Below is a small trained network, with its code and all its weights. Each question gives an input and a class and asks what happens when units are switched off, that is, made to give their printed mean instead of their output.

import numpy as np


def w(rows, s, z=0):
    codes = np.array(rows[::2]) - 128.0
    scale = np.full(codes.shape[1], s)
    scale[-1] = z or s
    return codes * scale


def norm(h):
    return h / np.sqrt((h * h).mean(-1, keepdims=True) + 1e-5)


def f(y):
    return y / 2 * (1 + np.tanh(0.7978845608 * (y + 0.044715 * y**3)))


def log_softmax(a):
    a = a - a.max(-1, keepdims=True)
    return a - np.log(np.exp(a).sum(-1, keepdims=True))


def net(x, mask):
    res = np.array(x, float).reshape(1, 7) / 4 @ E
    u = 0
    for l in range(2):
        y = f(norm(res) @ A[l][:, :-1].T + A[l][:, -1])
        res = res + np.where(mask[u : u + 4], y, B[l][:, -1]) @ B[l][:, :-1]
        u += 4
    return log_softmax(norm(res)[-1] @ U[:, :-1].T + U[:, -1])


A, B = {}, {}
E = w([
[139,65,172,126,89,155,145,147],'x0',
[81,234,175,160,12,75,169,114],'x1',
[173,71,79,178,103,98,2,85],'x2',
[180,148,90,186,193,171,127,130],'x3',
[165,98,165,22,127,163,144,86],'x4',
[41,117,101,97,75,216,97,207],'x5',
[78,156,211,139,119,217,96,148],'x6',
],0.0067)
A[0] = w([
[162,225,144,98,26,4,116,18,59],'0.n1',
[88,151,38,46,108,104,158,168,126],'0.n2',
[150,111,71,148,202,140,71,148,53],'0.n3',
[167,153,2,161,163,96,191,87,4],'0.n4',
],0.0056,0.0033)
B[0] = w([
[135,70,245,229,23,193,254,94,255],'0.n1',
[53,113,129,100,191,118,51,140,171],'0.n2',
[115,181,56,185,78,82,105,83,180],'0.n3',
[177,157,126,207,39,167,132,71,155],'0.n4',
],0.0084,0.0032)
A[1] = w([
[224,36,156,62,155,90,134,77,175],'1.n1',
[160,143,151,176,112,45,194,110,252],'1.n2',
[67,97,168,80,106,254,115,156,2],'1.n3',
[110,219,118,70,196,84,197,131,159],'1.n4',
],0.0095,0.0031)
B[1] = w([
[23,88,111,115,157,142,79,187,230],'1.n1',
[50,134,144,47,156,205,133,147,254],'1.n2',
[85,156,221,137,114,140,254,47,227],'1.n3',
[53,53,112,132,189,161,42,166,174],'1.n4',
],0.01,0.0062)
U = w([
[86,146,253,123,95,159,251,113,175],'0',
[247,167,47,208,167,74,100,98,39],'1',
[74,71,94,124,176,127,37,162,254],'2',
[202,205,170,96,94,84,116,204,29],'3',
],0.011,0.0061)

Each question gives the input, the list of numbers given to net, and the class t.
The units are the neurons (one row each of A and B). Each row of codes is followed by its name. A weight is (code - 128) times the scale printed after its matrix; where a second scale follows, it is the last column's (A, B and U).
mask holds one flag per neuron, layer by layer. A switched-off neuron (its flag False) gives its mean, the last column of its row in B, instead of its output. The means were averaged over made-up inputs and are rounded, as every weight is.
A unit's drop is (log p(t) with every unit on - log p(t) with that unit switched off) / (log p(t) with every unit on - log p(t) with every unit switched off).
The circuit of an input: a set's keep is (log p(t) with only the set's units on - log p(t) with every unit switched off) / (log p(t) with every unit on - log p(t) with every unit switched off). Starting from all 8 units, units are removed one at a time, each time the one whose removal leaves the highest keep (on an exact tie, the one counted first), for as long as the keep stays at least 0.8.
circuit, biggest first: the units of the circuit, biggest drop first
top k neurons: the k neurons with the biggest drops, biggest first
k most important neurons of layer l: the k neurons of layer l with the biggest drops, biggest first
drop when u is switched off: that unit's drop, to one decimal
input [1,-3,1,-4,-4,-7,-1], class 2: circuit, biggest first	(1.n3)
input [-8,-4,6,1,-8,-4,5], class 1: circuit, biggest first	(1.n1 1.n4)
input [3,2,-7,8,-8,0,0], class 2: circuit, biggest first	(0.n1 1.n4)
input [-5,1,-5,6,-2,0,-7], class 2: top 3 neurons	(0.n1 1.n4 1.n3)
input [7,1,2,4,3,-8,4], class 2: top 2 neurons	(1.n1 1.n3)
input [-1,-5,5,6,0,5,-1], class 1: top 3 neurons	(0.n3 1.n2 1.n1)
input [3,-1,1,4,0,-7,-4], class 2: 3 most important neurons of layer 1	(1.n1 1.n3 1.n2)
input [-1,-5,4,5,2,8,3], class 0: 2 most important neurons of layer 1	(1.n3 1.n1)
input [3,-2,-6,1,-2,5,-7], class 2: top 2 neurons	(0.n1 1.n4)
input [0,-1,0,-1,4,-3,-6], class 2: top 2 neurons	(1.n1 1.n3)
input [-6,1,0,6,2,4,-6], class 1: top 2 neurons	(0.n4 1.n1)
input [4,-8,3,0,8,8,6], class 0: drop when 0.n2 is switched off	0.0
input [5,-4,8,1,7,5,7], class 0: drop when 1.n3 is switched off	1.8
input [-5,-4,1,2,1,-2,-3], class 1: drop when 0.n3 is switched off	0.8
input [-2,0,-6,1,-7,1,0], class 2: most important neuron of layer 1	(1.n4)
